Below are the code and all the weights of a small trained network. Each question names an input and a class and asks about switching units off, where a switched-off unit gives its printed mean instead of its output.

import numpy as np


def w(rows, s, z=0):
    codes = np.array(rows[::2]) - 128.0
    scale = np.full(codes.shape[1], s)
    scale[-1] = z or s
    return codes * scale


def norm(h):
    return h / np.sqrt((h * h).mean(-1, keepdims=True) + 1e-5)


def f(y):
    return y / 2 * (1 + np.tanh(0.7978845608 * (y + 0.044715 * y**3)))


def log_softmax(a):
    a = a - a.max(-1, keepdims=True)
    return a - np.log(np.exp(a).sum(-1, keepdims=True))


def net(x, mask):
    res = np.array(x, float).reshape(1, 7) / 4 @ E
    u = 0
    for l in range(3):
        y = f(norm(res) @ A[l][:, :-1].T + A[l][:, -1])
        res = res + np.where(mask[u : u + 12], y, B[l][:, -1]) @ B[l][:, :-1]
        u += 12
    return log_softmax(norm(res)[-1] @ U[:, :-1].T + U[:, -1])


A, B = {}, {}
E = w([
[160,84,96,104,73],'x0',
[103,170,83,134,201],'x1',
[144,55,124,130,176],'x2',
[40,125,100,79,180],'x3',
[199,139,31,118,87],'x4',
[110,163,1,135,137],'x5',
[81,151,143,208,117],'x6',
],0.005)
A[0] = w([
[90,81,61,173,62,70],'L0N0',
[59,99,114,76,129,76],'L0N1',
[126,33,2,130,101,204],'L0N2',
[132,64,225,202,79,133],'L0N3',
[158,26,216,55,75,160],'L0N4',
[78,139,59,62,95,107],'L0N5',
[124,187,115,122,157,223],'L0N6',
[99,136,165,54,132,234],'L0N7',
[232,83,160,130,237,87],'L0N8',
[144,127,224,54,140,2],'L0N9',
[123,116,67,156,197,224],'L0N10',
[91,101,121,54,146,78],'L0N11',
],0.0066,0.00099)
B[0] = w([
[253,145,86,138,72,161],'L0N0',
[79,98,156,62,190,156],'L0N1',
[102,149,188,166,73,241],'L0N2',
[98,187,149,153,118,237],'L0N3',
[174,193,46,194,128,254],'L0N4',
[120,61,193,173,177,186],'L0N5',
[32,132,19,82,154,172],'L0N6',
[202,58,143,66,60,175],'L0N7',
[161,184,160,69,107,184],'L0N8',
[137,150,197,95,218,179],'L0N9',
[43,203,81,143,92,198],'L0N10',
[70,68,160,65,105,152],'L0N11',
],0.005,0.0033)
A[1] = w([
[63,76,85,116,215,223],'L1N0',
[200,133,136,152,179,218],'L1N1',
[247,133,127,136,177,111],'L1N2',
[181,37,143,162,28,157],'L1N3',
[112,161,37,119,144,99],'L1N4',
[135,184,254,142,49,255],'L1N5',
[253,164,207,230,75,119],'L1N6',
[219,110,88,15,87,237],'L1N7',
[129,125,112,116,171,170],'L1N8',
[134,140,116,137,89,111],'L1N9',
[51,19,121,14,91,103],'L1N10',
[145,94,122,131,39,123],'L1N11',
],0.0087,0.0018)
B[1] = w([
[158,119,159,134,33,193],'L1N0',
[54,169,145,152,72,153],'L1N1',
[108,151,194,87,105,161],'L1N2',
[229,125,3,17,172,183],'L1N3',
[54,214,158,202,161,174],'L1N4',
[136,73,122,173,250,230],'L1N5',
[140,101,63,129,96,253],'L1N6',
[178,182,203,8,171,187],'L1N7',
[78,96,69,74,63,136],'L1N8',
[160,40,89,101,217,140],'L1N9',
[49,22,195,76,138,182],'L1N10',
[146,168,22,98,154,156],'L1N11',
],0.0052,0.0072)
A[2] = w([
[204,132,98,114,67,189],'L2N0',
[95,169,71,153,135,254],'L2N1',
[132,117,192,189,160,161],'L2N2',
[118,73,209,139,164,231],'L2N3',
[141,110,123,190,79,163],'L2N4',
[91,71,180,57,142,100],'L2N5',
[72,212,139,173,128,137],'L2N6',
[206,123,106,152,96,254],'L2N7',
[121,78,199,170,140,228],'L2N8',
[165,60,148,110,140,145],'L2N9',
[154,248,171,63,96,90],'L2N10',
[105,120,94,170,156,183],'L2N11',
],0.011,0.0013)
B[2] = w([
[102,159,71,5,223,209],'L2N0',
[111,150,216,75,56,231],'L2N1',
[254,95,71,241,145,205],'L2N2',
[165,103,85,231,82,246],'L2N3',
[75,157,111,18,113,143],'L2N4',
[99,88,173,135,95,231],'L2N5',
[183,203,106,154,58,253],'L2N6',
[71,86,89,108,160,201],'L2N7',
[137,97,13,176,168,216],'L2N8',
[65,212,111,196,94,177],'L2N9',
[107,116,206,147,174,181],'L2N10',
[140,153,208,147,81,188],'L2N11',
],0.0052,0.005)
U = w([
[152,141,182,63,170,109],'0',
[46,48,174,105,96,52],'1',
[189,120,105,241,173,56],'2',
[178,156,15,38,173,253],'3',
[88,254,139,134,42,58],'4',
],0.014,0.00058)

Each question gives the input, the list of numbers given to net, and the class t.
The units are the neurons (one row each of A and B). Each row of codes is followed by its name. A weight is (code - 128) times the scale printed after its matrix; where a second scale follows, it is the last column's (A, B and U).
mask holds one flag per neuron, layer by layer. A switched-off neuron (its flag False) gives its mean, the last column of its row in B, instead of its output. The means were averaged over made-up inputs and are rounded, as every weight is.
A unit's drop is (log p(t) with every unit on - log p(t) with that unit switched off) / (log p(t) with every unit on - log p(t) with every unit switched off).
The circuit of an input: a set's keep is (log p(t) with only the set's units on - log p(t) with every unit switched off) / (log p(t) with every unit on - log p(t) with every unit switched off). Starting from the 12 units with the biggest drops (on a tie, the unit counted first), units are removed one at a time, each time the one whose removal leaves the highest keep (on an exact tie, the one counted first), for as long as the keep stays at least 0.8.
circuit, biggest first: the units of the circuit, biggest drop first
top k neurons: the k neurons with the biggest drops, biggest first
k most important neurons of layer l: the k neurons of layer l with the biggest drops, biggest first
drop when u is switched off: that unit's drop, to one decimal
input [-1,-8,0,-6,-5,-2,-6], class 3: circuit, biggest first -> [L0N4 L2N0]
input [-6,-6,-8,-8,1,-7,1], class 2: circuit, biggest first -> [L1N5]
input [7,5,-5,6,-2,-4,8], class 1: top 3 neurons -> [L0N4 L0N2 L1N10]
input [-7,-6,4,7,-8,1,4], class 2: circuit, biggest first -> [L2N3 L2N2]
input [5,5,3,-5,1,-6,-1], class 3: top 2 neurons -> [L1N6 L2N0]
input [4,5,0,6,-2,6,1], class 4: top 2 neurons -> [L0N10 L1N4]
input [2,-2,4,-8,-5,-2,-3], class 3: top 3 neurons -> [L1N6 L0N4 L2N0]
input [5,1,-7,-2,-8,4,8], class 2: top 2 neurons -> [L1N5 L0N4]
input [-7,3,7,3,1,-3,6], class 4: top 3 neurons -> [L1N5 L0N10 L0N5]
input [7,1,0,3,3,-6,-5], class 0: 2 most important neurons of layer 2 -> [L2N10 L2N8]
input [6,2,-4,2,-2,-6,-1], class 2: top 3 neurons -> [L0N9 L1N5 L0N3]
input [7,8,-8,6,-2,6,-7], class 1: top 2 neurons -> [L1N10 L0N4]
input [-4,-2,5,6,-1,-4,-8], class 1: 2 most important neurons of layer 0 -> [L0N11 L0N0]
input [-7,-8,7,2,-1,3,-4], class 1: circuit, biggest first -> [L1N10]
input [-3,3,7,7,3,1,4], class 4: top 3 neurons -> [L0N10 L1N4 L1N5]
input [7,-2,2,-3,-6,-1,-3], class 3: drop when L0N4 is switched off -> 0.2
input [-3,7,4,-7,6,-1,-7], class 0: drop when L2N10 is switched off -> 0.2
input [0,6,4,-2,0,-4,-8], class 0: drop when L0N8 is switched off -> 0.1
